Here is a tiny trained network, its code and every weight. The questions are about switching its units off for an input and a target symbol, where a switched-off unit gives its printed mean instead of its output.

import numpy as np


def w(rows, s, z=0):
    codes = np.array(rows[::2]) - 128.0
    scale = np.full(codes.shape[1], s)
    scale[-1] = z or s
    return codes * scale


def softmax(a):
    e = np.exp(a - a.max(-1, keepdims=True))
    return e / e.sum(-1, keepdims=True)


def log_softmax(a):
    a = a - a.max(-1, keepdims=True)
    return a - np.log(np.exp(a).sum(-1, keepdims=True))


def net(x, mask):
    ids = ['ΔΘΛΞβγεζημπστφψω'.index(c) for c in x.split()]
    T = len(ids)
    res = E[ids] + P[:T]
    u = 0
    for l in range(3):
        r = res
        for j in range(2):
            rows = slice(2 * j, 2 * j + 2)
            q, k, v = (r @ M[l][rows].T for M in (Q, K, V))
            z = softmax(np.where(np.tri(T) > 0, q @ k.T / 2**0.5, -1e9)) @ v
            o = O[l][rows]
            res = res + np.where(mask[u + j], z, o[:, -1]) @ o[:, :-1]
        u += 2
    return log_softmax(res[-1] @ U[:, :-1].T + U[:, -1])


Q, K, V, O = {}, {}, {}, {}
E = w([
[215,124,120,63],'Δ',
[137,130,125,66],'Θ',
[85,152,120,157],'Λ',
[126,111,140,100],'Ξ',
[125,171,102,130],'β',
[54,83,174,112],'γ',
[110,112,142,185],'ε',
[190,149,110,152],'ζ',
[124,149,117,89],'η',
[128,96,146,110],'μ',
[126,124,133,94],'π',
[84,88,166,49],'σ',
[162,83,157,8],'τ',
[142,58,158,118],'φ',
[106,95,152,132],'ψ',
[52,131,144,112],'ω',
],0.014)
P = w([
[110,149,161,154],'0',
[160,116,169,148],'1',
[120,108,90,147],'2',
[129,208,137,81],'3',
[144,91,73,141],'4',
[182,125,194,151],'5',
[143,92,59,131],'6',
[132,240,139,36],'7',
[155,83,53,136],'8',
[208,128,232,171],'9',
[100,92,125,109],'10',
[118,207,134,3],'11',
],0.022)
Q[0] = w([
[167,163,137,144],'L0H1',
[145,119,163,138],'L0H1',
[117,206,202,67],'L0H2',
[108,141,3,114],'L0H2',
],0.016)
K[0] = w([
[127,159,156,117],'L0H1',
[88,151,70,112],'L0H1',
[175,154,251,145],'L0H2',
[141,25,60,141],'L0H2',
],0.018)
V[0] = w([
[138,69,193,73],'L0H1',
[138,251,144,176],'L0H1',
[11,194,66,211],'L0H2',
[51,89,196,68],'L0H2',
],0.012)
O[0] = w([
[133,152,140,137,164],'L0H1',
[103,95,192,29,150],'L0H1',
[148,67,116,16,6],'L0H2',
[220,155,8,176,97],'L0H2',
],0.011,0.013)
Q[1] = w([
[200,93,126,128],'L1H1',
[158,2,129,147],'L1H1',
[216,82,211,122],'L1H2',
[196,129,187,155],'L1H2',
],0.0081)
K[1] = w([
[143,59,113,162],'L1H1',
[104,77,127,161],'L1H1',
[140,148,138,111],'L1H2',
[116,246,155,84],'L1H2',
],0.011)
V[1] = w([
[163,21,167,177],'L1H1',
[113,95,86,159],'L1H1',
[163,86,229,84],'L1H2',
[2,80,65,133],'L1H2',
],0.0074)
O[1] = w([
[58,164,119,215,31],'L1H1',
[102,143,175,160,50],'L1H1',
[104,153,135,167,133],'L1H2',
[254,79,90,48,2],'L1H2',
],0.0083,0.007)
Q[2] = w([
[96,78,115,152],'L2H1',
[113,2,86,149],'L2H1',
[91,63,64,148],'L2H2',
[186,32,172,188],'L2H2',
],0.01)
K[2] = w([
[33,19,54,182],'L2H1',
[13,239,3,51],'L2H1',
[106,3,135,221],'L2H2',
[79,126,76,105],'L2H2',
],0.0063)
V[2] = w([
[156,254,152,83],'L2H1',
[77,237,61,26],'L2H1',
[52,8,69,186],'L2H2',
[76,184,90,105],'L2H2',
],0.0075)
O[2] = w([
[15,42,12,94,159],'L2H1',
[45,2,84,229,61],'L2H1',
[169,236,181,76,6],'L2H2',
[155,64,142,191,163],'L2H2',
],0.0075,0.014)
U = w([
[9,171,134,187,81],'Δ',
[103,103,84,148,112],'Θ',
[110,80,103,82,125],'Λ',
[139,114,115,140,133],'Ξ',
[65,83,106,91,97],'β',
[203,107,89,136,173],'γ',
[183,129,191,65,242],'ε',
[24,150,193,74,70],'ζ',
[90,85,87,126,116],'η',
[150,132,129,139,123],'μ',
[121,105,101,136,149],'π',
[176,105,52,179,144],'σ',
[108,153,63,222,2],'τ',
[167,196,161,145,43],'φ',
[175,126,135,121,176],'ψ',
[145,68,58,119,197],'ω',
],0.011,0.0071)

Each question gives the input, a string of symbols that net reads in full, and the target symbol t.
The units are the heads (2 rows each of Q, K, V and O). Each row of codes is followed by its name. A weight is (code - 128) times the scale printed after its matrix; where a second scale follows, it is the last column's (O and U).
mask holds one flag per head, layer by layer. A switched-off head (its flag False) gives its mean, the last column of its rows in O, instead of its output. The means were averaged over made-up inputs and are rounded, as every weight is.
A unit's drop is (log p(t) with every unit on - log p(t) with that unit switched off) / (log p(t) with every unit on - log p(t) with every unit switched off).
The circuit of an input: a set's keep is (log p(t) with only the set's units on - log p(t) with every unit switched off) / (log p(t) with every unit on - log p(t) with every unit switched off). Starting from all 6 units, units are removed one at a time, each time the one whose removal leaves the highest keep (on an exact tie, the one counted first), for as long as the keep stays at least 0.8.
circuit, biggest first: the units of the circuit, biggest drop first
unit that matters most: the unit with the biggest drop
which heads matter: for each layer, one digit per head in row order, 1 if its drop is at least 0.15 and else 0, layers parted by /
input γ τ ζ ζ ζ ε β Δ ζ ε, target Δ: circuit, biggest first : (L1H2)
input μ ω τ Δ ε Δ τ Δ ζ ζ, target Δ: which heads matter : 10 / 01 / 01
input ε Δ ζ ω ζ π, target ω: circuit, biggest first : (L0H2 L2H1)
input Δ ζ φ Δ τ, target τ: circuit, biggest first : (L0H2 L0H1)
input φ Θ τ φ Δ, target Δ: which heads matter : 01 / 00 / 00
input ψ Δ ω Δ ω Δ Δ ε φ γ γ ζ, target γ: which heads matter : 01 / 10 / 11
input ε Δ ω Δ Δ σ Δ γ, target σ: circuit, biggest first : (L0H2 L1H1)
input Δ ζ Δ ε Ξ Θ ε ζ ζ σ ε, target ζ: which heads matter : 01 / 00 / 01
input Δ φ ζ Δ Δ σ, target Δ: which heads matter : 00 / 01 / 01
input Δ σ ψ ζ Λ ε ζ Δ ε φ ζ ε, target φ: circuit, biggest first : (L2H1 L0H2)
input π ζ ζ Δ Δ ε ε Θ, target ε: which heads matter : 01 / 10 / 10
input φ Δ μ Δ Δ τ ζ φ, target τ: which heads matter : 01 / 00 / 00
input μ Δ Δ Δ ε Λ Δ ζ Δ φ, target ζ: circuit, biggest first : (L0H1 L1H2)
input ζ ζ ω γ ω Δ σ, target σ: unit that matters most : L0H2
input τ Δ Λ ε φ η Δ Δ β τ ζ τ, target τ: which heads matter : 01 / 00 / 01
input ζ Δ ε, target ε: circuit, biggest first : (L0H2 L2H2)
input φ ζ Δ Δ Δ φ Δ ε Δ ζ, target ε: which heads matter : 11 / 00 / 10
input Δ Δ ε τ β Ξ ε ζ τ ε, target ζ: which heads matter : 11 / 00 / 10
input Δ σ Δ ζ ω, target ω: which heads matter : 01 / 01 / 10
input τ π ε τ ζ Δ Δ φ ζ ε σ ζ, target ε: circuit, biggest first : (L2H1)
input τ ζ Δ μ Δ Δ ε ω Θ ε, target ω: circuit, biggest first : (L0H2 L2H1 L1H2)
input ε Δ π Δ ε γ ε Δ φ, target φ: circuit, biggest first : (L1H1 L2H2 L2H1)
input Θ ζ Δ Δ ω η Δ Δ μ τ, target Δ: circuit, biggest first : (L1H2 L0H2)
input Δ ε ζ Δ σ ζ ζ η β σ ζ η, target σ: which heads matter : 01 / 10 / 01
input φ ζ ω ζ, target ζ: which heads matter : 11 / 00 / 00
